Here is a tiny trained network, its code and every weight. The questions are about switching its units off for an input and a target symbol, where a switched-off unit gives its printed mean instead of its output.

import numpy as np


def w(rows, s, z=0):
    codes = np.array(rows[::2]) - 128.0
    scale = np.full(codes.shape[1], s)
    scale[-1] = z or s
    return codes * scale


def f(y):
    return np.maximum(y, 0)


def softmax(a):
    e = np.exp(a - a.max(-1, keepdims=True))
    return e / e.sum(-1, keepdims=True)


def log_softmax(a):
    a = a - a.max(-1, keepdims=True)
    return a - np.log(np.exp(a).sum(-1, keepdims=True))


def net(x, mask):
    ids = ['αγδζηλμξπστψ'.index(c) for c in x.split()]
    T = len(ids)
    res = E[ids] + P[:T]
    r = res
    for j in range(3):
        rows = slice(4 * j, 4 * j + 4)
        q, k, v = (r @ M[0][rows].T for M in (Q, K, V))
        z = softmax(np.where(np.tri(T) > 0, q @ k.T / 4**0.5, -1e9)) @ v
        o = O[0][rows]
        res = res + np.where(mask[j], z, o[:, -1]) @ o[:, :-1]
    y = f(res @ A[0][:, :-1].T + A[0][:, -1])
    res = res + np.where(mask[3:15], y, B[0][:, -1]) @ B[0][:, :-1]
    return log_softmax(res[-1] @ U[:, :-1].T + U[:, -1])


Q, K, V, O, A, B = {}, {}, {}, {}, {}, {}
E = w([
[142,103,168,130,162,107,143,181,186,55],'α',
[42,206,100,66,179,106,27,184,101,155],'γ',
[24,158,51,175,136,188,121,169,159,189],'δ',
[104,204,60,191,119,82,2,74,190,127],'ζ',
[119,113,181,184,165,154,9,202,182,200],'η',
[74,68,142,149,197,195,16,80,106,159],'λ',
[95,157,178,189,168,89,179,88,99,125],'μ',
[112,159,79,100,243,182,60,70,142,186],'ξ',
[34,199,153,140,124,119,72,118,77,202],'π',
[127,72,56,182,110,85,161,174,106,164],'σ',
[172,86,87,65,87,90,121,123,60,84],'τ',
[197,161,109,63,93,152,178,122,194,164],'ψ',
],0.0078)
P = w([
[108,192,106,169,117,230,12,172,107,105],'0',
[87,171,105,154,152,182,46,158,128,129],'1',
[81,164,101,147,167,153,74,143,134,140],'2',
[84,157,107,142,179,123,96,135,143,153],'3',
[74,143,113,125,195,95,112,135,148,156],'4',
[75,133,115,110,190,77,128,132,162,166],'5',
[81,122,121,103,196,58,150,127,168,174],'6',
[75,111,117,98,200,27,164,123,177,177],'7',
[84,100,131,85,193,1,172,116,190,185],'8',
[75,122,122,98,201,18,147,125,182,178],'9',
],0.004)
Q[0] = w([
[232,68,203,161,21,182,246,99,42,2],'H1',
[27,195,72,120,226,76,31,135,194,253],'H1',
[228,65,189,139,29,180,229,117,58,3],'H1',
[62,179,140,183,185,86,126,83,108,203],'H1',
[59,216,89,75,203,93,67,170,210,221],'H2',
[242,50,125,124,18,176,196,104,53,73],'H2',
[40,221,97,81,223,89,58,170,212,217],'H2',
[11,205,134,144,241,73,61,147,199,180],'H2',
[217,134,210,139,82,172,230,112,159,58],'H3',
[221,131,210,138,79,171,232,110,157,58],'H3',
[46,118,48,118,168,85,33,141,95,194],'H3',
[209,137,208,139,88,171,224,116,162,62],'H3',
],0.0079)
K[0] = w([
[90,195,110,152,127,237,22,132,104,138],'H1',
[152,68,150,113,135,19,233,113,144,127],'H1',
[101,191,107,144,123,237,22,140,110,131],'H1',
[90,114,160,154,161,39,205,76,102,174],'H1',
[177,84,141,74,103,58,248,114,167,126],'H2',
[107,185,81,144,119,222,2,138,106,151],'H2',
[170,81,150,82,112,52,250,116,163,119],'H2',
[143,72,176,119,140,32,252,115,143,105],'H2',
[84,195,128,160,142,236,5,146,123,140],'H3',
[85,194,124,159,140,237,3,147,121,141],'H3',
[173,56,124,96,110,18,251,113,131,115],'H3',
[82,200,132,161,146,238,5,143,126,141],'H3',
],0.0081)
V[0] = w([
[117,216,201,138,107,101,177,75,80,93],'H1',
[134,147,186,175,181,132,152,4,123,126],'H1',
[132,177,179,7,178,135,71,104,137,87],'H1',
[103,144,133,201,117,123,204,60,54,200],'H1',
[173,138,90,33,119,180,165,96,149,201],'H2',
[110,61,209,185,176,94,92,164,149,58],'H2',
[38,125,121,140,165,101,50,102,44,172],'H2',
[189,81,214,164,140,133,186,162,193,60],'H2',
[208,91,106,33,119,82,127,74,77,32],'H3',
[76,213,147,183,154,168,103,141,209,164],'H3',
[116,194,124,174,148,154,132,124,227,163],'H3',
[86,220,194,86,187,189,83,102,155,161],'H3',
],0.0048)
O[0] = w([
[133,239,192,89,60,59,135,60,53,188,114],'H1',
[107,131,247,162,91,148,39,42,116,196,132],'H1',
[255,99,191,92,197,65,71,88,38,39,157],'H1',
[53,135,152,103,19,161,125,111,125,238,104],'H1',
[242,109,105,35,180,209,85,112,149,173,73],'H2',
[37,131,194,211,162,89,142,154,115,60,181],'H2',
[109,23,124,133,12,71,72,172,59,102,176],'H2',
[69,211,213,174,238,159,178,122,168,113,115],'H2',
[209,95,93,174,182,48,110,108,55,168,12],'H3',
[94,170,169,102,105,173,117,97,180,72,253],'H3',
[79,178,144,101,128,192,82,69,204,84,207],'H3',
[167,144,227,69,122,156,105,98,131,72,229],'H3',
],0.0038,0.0023)
A[0] = w([
[114,215,94,187,145,89,96,4,176,119,192],'N1',
[153,86,67,158,112,94,85,92,188,60,229],'N2',
[65,179,198,185,132,105,141,80,72,183,196],'N3',
[129,138,146,40,76,199,57,134,225,254,192],'N4',
[82,195,32,136,173,130,167,187,179,250,212],'N5',
[134,167,74,57,231,186,157,147,230,72,205],'N6',
[95,103,250,228,165,100,109,197,198,67,216],'N7',
[101,179,151,52,164,76,85,202,60,90,174],'N8',
[128,78,178,117,226,152,50,42,78,192,207],'N9',
[65,208,189,154,139,114,130,90,72,186,185],'N10',
[97,147,54,74,93,26,77,207,40,119,212],'N11',
[100,23,44,197,147,140,121,156,111,203,254],'N12',
],0.0054,0.0028)
B[0] = w([
[129,230,97,179,133,87,127,10,160,127,227],'N1',
[202,59,86,209,111,88,128,62,188,45,187],'N2',
[75,181,193,161,101,120,178,82,48,157,217],'N3',
[164,128,137,51,46,233,96,116,189,245,229],'N4',
[101,179,57,145,139,147,182,165,150,242,242],'N5',
[130,189,109,81,215,176,205,146,177,48,253],'N6',
[85,96,245,225,160,86,127,176,159,80,254],'N7',
[114,170,156,69,168,65,95,183,45,102,231],'N8',
[201,90,198,112,208,186,98,38,33,191,218],'N9',
[73,212,181,142,113,116,160,96,62,168,226],'N10',
[141,131,49,82,65,37,118,183,41,125,222],'N11',
[138,2,52,216,147,145,199,133,93,202,186],'N12',
],0.0048,0.0051)
U = w([
[227,45,62,174,124,53,193,155,62,169,220],'α',
[126,63,193,140,131,107,140,201,213,44,123],'γ',
[37,88,27,185,85,171,209,182,172,176,86],'δ',
[140,2,151,121,169,213,62,37,74,120,59],'ζ',
[157,172,45,204,57,54,33,43,216,94,6],'η',
[216,172,95,50,200,197,153,52,166,180,173],'λ',
[89,166,181,200,205,90,211,116,112,59,208],'μ',
[91,164,198,144,22,114,145,65,81,206,155],'ξ',
[179,150,108,68,19,207,232,138,196,108,183],'π',
[184,86,97,55,51,75,92,151,63,43,177],'σ',
[84,195,104,30,130,92,73,227,76,142,29],'τ',
[179,46,207,199,128,159,22,215,170,206,41],'ψ',
],0.0049,0.0017)

Each question gives the input, a string of symbols that net reads in full, and the target symbol t.
The units are the heads (4 rows each of Q, K, V and O) and the neurons (one row each of A and B). Each row of codes is followed by its name. A weight is (code - 128) times the scale printed after its matrix; where a second scale follows, it is the last column's (O, A, B and U).
mask holds one flag per unit, heads first, then neurons. A switched-off unit (its flag False) gives its mean, the last column of its rows in O or B, instead of its output. The means were averaged over made-up inputs and are rounded, as every weight is.
A unit's drop is (log p(t) with every unit on - log p(t) with that unit switched off) / (log p(t) with every unit on - log p(t) with every unit switched off).
The circuit of an input: a set's keep is (log p(t) with only the set's units on - log p(t) with every unit switched off) / (log p(t) with every unit on - log p(t) with every unit switched off). Starting from the 12 units with the biggest drops (on a tie, the unit counted first), units are removed one at a time, each time the one whose removal leaves the highest keep (on an exact tie, the one counted first), for as long as the keep stays at least 0.8.
circuit, biggest first: the units of the circuit, biggest drop first
unit that matters most: the unit with the biggest drop
top k neurons: the k neurons with the biggest drops, biggest first
drop when u is switched off: that unit's drop, to one decimal
input μ γ ψ δ, target λ: circuit, biggest first	H2, N7, N4
input ξ α γ ζ ξ γ τ γ π, target α: top neuron	N12
input ψ ξ ζ, target λ: circuit, biggest first	H2, N7, N4
input γ γ μ σ, target δ: circuit, biggest first	H1, N12, H3, N5
input π ψ τ α α ξ σ σ γ ζ, target δ: circuit, biggest first	H1, H3, N5
input α α ξ π, target μ: circuit, biggest first	H2, H1, N4
input ζ ξ δ γ ζ σ ζ η γ γ, target δ: circuit, biggest first	H1, H3, N5
input π ζ σ, target α: top 2 neurons	N12, N11
input α λ λ, target μ: top 2 neurons	N4, N7
input σ ζ ξ, target δ: top 2 neurons	N12, N5
input μ ψ μ, target ξ: top 3 neurons	N6, N3, N10
input μ ξ τ η λ γ, target α: circuit, biggest first	H3, N12, N11
input λ σ μ σ ζ η, target δ: top 2 neurons	N12, N5
input μ π γ γ α, target γ: unit that matters most	N7
input γ α μ μ ζ, target ξ: top 3 neurons	N3, N10, N6
input η η α η, target μ: top 2 neurons	N7, N4
input ξ α α γ γ ξ, target μ: top 2 neurons	N4, N6
input γ δ ζ ξ γ γ, target σ: top 2 neurons	N11, N5
input δ α γ λ σ μ δ, target δ: drop when H3 is switched off	0.2
input ξ λ δ ψ ξ γ γ π, target λ: drop when N4 is switched off	0.1
input γ μ τ τ γ γ ζ, target α: drop when N5 is switched off	0.0
